Below are the code and all the weights of a small trained network. Each question names an input and a target symbol and asks about switching units off, where a switched-off unit gives its printed mean instead of its output.

import numpy as np


def w(rows, s, z=0):
    codes = np.array(rows[::2]) - 128.0
    scale = np.full(codes.shape[1], s)
    scale[-1] = z or s
    return codes * scale


def f(y):
    return y / 2 * (1 + np.tanh(0.7978845608 * (y + 0.044715 * y**3)))


def softmax(a):
    e = np.exp(a - a.max(-1, keepdims=True))
    return e / e.sum(-1, keepdims=True)


def log_softmax(a):
    a = a - a.max(-1, keepdims=True)
    return a - np.log(np.exp(a).sum(-1, keepdims=True))


def net(x, mask):
    ids = ['ΓΔΛΞΦαεζθμστψω'.index(c) for c in x.split()]
    T = len(ids)
    res = E[ids] + P[:T]
    u = 0
    for l in range(2):
        q, k, v = (res @ M[l].T for M in (Q, K, V))
        z = softmax(np.where(np.tri(T) > 0, q @ k.T / 2**0.5, -1e9)) @ v
        res = res + np.where(mask[u], z, O[l][:, -1]) @ O[l][:, :-1]
        u += 1
        y = f(res @ A[l][:, :-1].T + A[l][:, -1])
        res = res + np.where(mask[u : u + 8], y, B[l][:, -1]) @ B[l][:, :-1]
        u += 8
    return log_softmax(res[-1] @ U[:, :-1].T + U[:, -1])


Q, K, V, O, A, B = {}, {}, {}, {}, {}, {}
E = w([
[142,105,128],'Γ',
[100,126,206],'Δ',
[81,187,138],'Λ',
[140,105,152],'Ξ',
[44,62,223],'Φ',
[148,94,10],'α',
[161,185,150],'ε',
[116,5,101],'ζ',
[100,246,180],'θ',
[75,160,59],'μ',
[152,76,179],'σ',
[76,175,105],'τ',
[121,164,100],'ψ',
[195,171,106],'ω',
],0.022)
P = w([
[54,181,83],'0',
[78,142,80],'1',
[124,154,65],'2',
[134,93,75],'3',
[148,111,66],'4',
[130,38,82],'5',
[137,3,84],'6',
[195,92,60],'7',
[168,16,67],'8',
[216,110,43],'9',
[216,58,44],'10',
],0.0033)
Q[0] = w([
[237,3,100],'L0H1',
[75,97,44],'L0H1',
],0.006)
K[0] = w([
[109,93,89],'L0H1',
[254,171,35],'L0H1',
],0.0069)
V[0] = w([
[253,153,87],'L0H1',
[123,122,220],'L0H1',
],0.0052)
O[0] = w([
[129,1,42,2],'L0H1',
[195,124,177,159],'L0H1',
],0.004,0.00077)
A[0] = w([
[161,116,52,254],'L0N1',
[141,187,104,117],'L0N2',
[130,181,188,57],'L0N3',
[157,140,166,82],'L0N4',
[134,131,150,120],'L0N5',
[95,127,10,18],'L0N6',
[95,144,59,85],'L0N7',
[116,137,172,118],'L0N8',
],0.012,0.0049)
B[0] = w([
[77,164,61,254],'L0N1',
[93,85,95,192],'L0N2',
[123,100,219,176],'L0N3',
[234,92,192,139],'L0N4',
[181,177,121,134],'L0N5',
[111,2,230,191],'L0N6',
[93,59,218,165],'L0N7',
[152,151,216,155],'L0N8',
],0.0081,0.0051)
Q[1] = w([
[78,178,118],'L1H1',
[133,249,138],'L1H1',
],0.015)
K[1] = w([
[254,177,119],'L1H1',
[133,80,167],'L1H1',
],0.0096)
V[1] = w([
[179,235,55],'L1H1',
[254,147,150],'L1H1',
],0.009)
O[1] = w([
[169,254,138,3],'L1H1',
[153,129,193,51],'L1H1',
],0.003,0.0054)
A[1] = w([
[183,69,196,123],'L1N1',
[150,76,97,214],'L1N2',
[150,184,131,117],'L1N3',
[122,68,117,143],'L1N4',
[45,254,162,254],'L1N5',
[196,140,124,223],'L1N6',
[80,138,159,132],'L1N7',
[94,118,73,218],'L1N8',
],0.017,0.0064)
B[1] = w([
[130,198,112,198],'L1N1',
[110,218,192,196],'L1N2',
[186,83,88,146],'L1N3',
[178,167,152,192],'L1N4',
[161,101,84,253],'L1N5',
[120,167,72,167],'L1N6',
[177,2,190,175],'L1N7',
[62,128,147,204],'L1N8',
],0.0096,0.013)
U = w([
[71,41,107,40],'Γ',
[224,138,82,211],'Δ',
[87,72,188,3],'Λ',
[122,200,50,230],'Ξ',
[144,147,136,187],'Φ',
[255,95,155,12],'α',
[151,121,146,39],'ε',
[180,82,208,31],'ζ',
[205,161,179,230],'θ',
[169,41,81,109],'μ',
[210,244,176,150],'σ',
[33,129,71,107],'τ',
[150,120,148,48],'ψ',
[71,185,180,183],'ω',
],0.01,0.0056)

Each question gives the input, a string of symbols that net reads in full, and the target symbol t.
The units are the heads (2 rows each of Q, K, V and O) and the neurons (one row each of A and B). Each row of codes is followed by its name. A weight is (code - 128) times the scale printed after its matrix; where a second scale follows, it is the last column's (O, A, B and U).
mask holds one flag per unit, layer by layer, with each layer's heads first. A switched-off unit (its flag False) gives its mean, the last column of its rows in O or B, instead of its output. The means were averaged over made-up inputs and are rounded, as every weight is.
A unit's drop is (log p(t) with every unit on - log p(t) with that unit switched off) / (log p(t) with every unit on - log p(t) with every unit switched off).
The circuit of an input: a set's keep is (log p(t) with only the set's units on - log p(t) with every unit switched off) / (log p(t) with every unit on - log p(t) with every unit switched off). Starting from the 12 units with the biggest drops (on a tie, the unit counted first), units are removed one at a time, each time the one whose removal leaves the highest keep (on an exact tie, the one counted first), for as long as the keep stays at least 0.8.
units of the circuit, in order: the units of the circuit, biggest drop first
most important unit: the unit with the biggest drop
k most important neurons: the k neurons with the biggest drops, biggest first
k most important neurons of layer l: the k neurons of layer l with the biggest drops, biggest first
input α Λ ε α Λ Λ ψ Λ ε, target ω: 2 most important neurons of layer 1	(L1N5; L1N2)
input ψ ω ε ζ α α, target ω: most important unit	L0N1
input μ Γ Φ, target ζ: units of the circuit, in order	(L1N7; L0N8)
input Ξ ζ σ ε σ σ Γ ε, target Δ: units of the circuit, in order	(L0N6; L1N2; L1N3)
input τ σ α ε ε ψ Ξ, target ω: units of the circuit, in order	(L1N5; L1N2; L1N7)
input ε Λ σ μ α θ Λ Ξ, target ω: units of the circuit, in order	(L1N5; L1N7; L1N3)
input τ σ θ, target α: units of the circuit, in order	(L1N5; L1N7; L0N3)
input ω ω ε σ Γ, target Ξ: units of the circuit, in order	(L1N7; L0N6)
input Φ Φ Ξ Γ α Ξ Γ, target ω: units of the circuit, in order	(L1N5; L1N2; L1N7)
input α Φ τ σ ω, target Ξ: 3 most important neurons	(L0N1; L1N7; L0N6)
input τ τ τ Λ α α Γ, target ω: 2 most important neurons	(L1N5; L1N2)
input σ Λ μ σ Ξ τ ζ α, target ω: 3 most important neurons of layer 1	(L1N2; L1N8; L1N4)
input ζ Δ Φ Λ μ Λ ε σ ζ, target ω: 2 most important neurons	(L1N2; L1N8)
input Δ ψ μ μ ω ε ε σ Γ ε, target Ξ: 2 most important neurons of layer 0	(L0N6; L0N7)
input Φ ε Ξ, target σ: most important unit	L0H1
input σ Φ ε θ Λ μ, target Λ: 3 most important neurons	(L0N6; L0N7; L1N7)
input Γ μ ω θ ε ε ε Γ ε τ ε, target Ξ: 2 most important neurons	(L1N7; L1N6)
input Ξ ε ψ ε ε, target Δ: 2 most important neurons	(L0N6; L1N3)
input Δ Ξ α ε α ω τ μ, target Λ: 2 most important neurons	(L0N6; L0N7)
input θ Ξ Φ Λ Λ Λ Ξ ζ ζ Λ ψ, target τ: most important unit	L1N8
